Below is a small trained network, with its code and all its weights. Each question gives an input and a class and asks what happens when units are switched off, that is, made to give their printed mean instead of their output.

import numpy as np


def w(rows, s, z=0):
    codes = np.array(rows[::2]) - 128.0
    scale = np.full(codes.shape[1], s)
    scale[-1] = z or s
    return codes * scale


def f(y):
    return np.maximum(y, 0)


def log_softmax(a):
    a = a - a.max(-1, keepdims=True)
    return a - np.log(np.exp(a).sum(-1, keepdims=True))


def net(x, mask):
    res = np.array(x, float).reshape(1, 3) / 4 @ E
    y = f(res @ A[0][:, :-1].T + A[0][:, -1])
    res = res + np.where(mask, y, B[0][:, -1]) @ B[0][:, :-1]
    return log_softmax(res[-1] @ U[:, :-1].T + U[:, -1])


A, B = {}, {}
E = w([
[139,254,238,116],'x0',
[33,203,73,32],'x1',
[111,35,217,31],'x2',
],0.0075)
A[0] = w([
[21,219,60,29,39],'n1',
[35,161,110,67,90],'n2',
[223,99,199,207,46],'n3',
[100,21,205,47,150],'n4',
[145,247,254,128,67],'n5',
[107,55,223,26,181],'n6',
[166,221,122,183,116],'n7',
[121,179,210,95,53],'n8',
[146,148,42,172,255],'n9',
[154,60,214,50,53],'n10',
[176,47,126,221,191],'n11',
[55,196,67,39,92],'n12',
[164,199,121,156,99],'n13',
[163,150,19,252,51],'n14',
[106,93,24,77,123],'n15',
[194,113,199,219,103],'n16',
[90,20,31,159,37],'n17',
],0.009,0.004)
B[0] = w([
[87,135,105,191,232],'n1',
[84,123,147,191,194],'n2',
[93,90,132,196,196],'n3',
[182,214,89,150,245],'n4',
[102,26,1,5,221],'n5',
[176,202,109,157,254],'n6',
[200,147,117,126,186],'n7',
[145,87,97,119,177],'n8',
[202,185,196,102,207],'n9',
[151,156,99,149,207],'n10',
[75,104,172,135,217],'n11',
[49,108,142,174,217],'n12',
[139,164,80,111,165],'n13',
[161,176,83,136,203],'n14',
[123,90,144,108,191],'n15',
[66,70,170,178,197],'n16',
[140,66,26,34,199],'n17',
],0.01,0.0096)
U = w([
[47,68,151,249,81],'0',
[132,52,100,42,101],'1',
[196,198,133,163,71],'2',
[133,146,184,121,254],'3',
],0.013,0.0075)

Each question gives the input, the list of numbers given to net, and the class t.
The units are the neurons (one row each of A and B). Each row of codes is followed by its name. A weight is (code - 128) times the scale printed after its matrix; where a second scale follows, it is the last column's (A, B and U).
mask holds one flag per neuron, in row order. A switched-off neuron (its flag False) gives its mean, the last column of its row in B, instead of its output. The means were averaged over made-up inputs and are rounded, as every weight is.
A unit's drop is (log p(t) with every unit on - log p(t) with that unit switched off) / (log p(t) with every unit on - log p(t) with every unit switched off).
The circuit of an input: a set's keep is (log p(t) with only the set's units on - log p(t) with every unit switched off) / (log p(t) with every unit on - log p(t) with every unit switched off). Starting from the 12 units with the biggest drops (on a tie, the unit counted first), units are removed one at a time, each time the one whose removal leaves the highest keep (on an exact tie, the one counted first), for as long as the keep stays at least 0.8.
units of the circuit, in order: the units of the circuit, biggest drop first
most important unit: the unit with the biggest drop
top k neurons: the k neurons with the biggest drops, biggest first
drop when u is switched off: that unit's drop, to one decimal
input [5,1,8], class 2: most important unit : n6
input [4,-2,5], class 2: top 3 neurons : n6, n4, n17
input [3,7,-5], class 0: top 2 neurons : n12, n1
input [2,-2,4], class 2: top 2 neurons : n6, n4
input [7,1,8], class 2: top 4 neurons : n6, n4, n17, n10
input [-3,3,-2], class 3: top 2 neurons : n5, n9
input [1,4,5], class 2: units of the circuit, in order : n6, n4
input [-3,-6,7], class 2: top 3 neurons : n4, n6, n12
input [-7,7,0], class 0: top 4 neurons : n5, n1, n12, n2
input [-5,0,-4], class 1: top 3 neurons : n17, n6, n4
input [-6,-5,0], class 1: top 2 neurons : n17, n1
input [3,6,-4], class 0: top 2 neurons : n12, n1
input [-6,-3,8], class 2: top 3 neurons : n4, n6, n5
input [-2,8,-6], class 0: most important unit : n12
input [-3,3,-3], class 3: top 3 neurons : n5, n9, n4
input [7,-8,4], class 0: top 2 neurons : n3, n16
input [-1,-2,5], class 2: drop when n15 is switched off : 0.0
input [5,3,-2], class 1: drop when n5 is switched off : 0.6
input [-6,0,7], class 2: drop when n6 is switched off : 0.5
input [-5,1,-2], class 1: units of the circuit, in order : n17
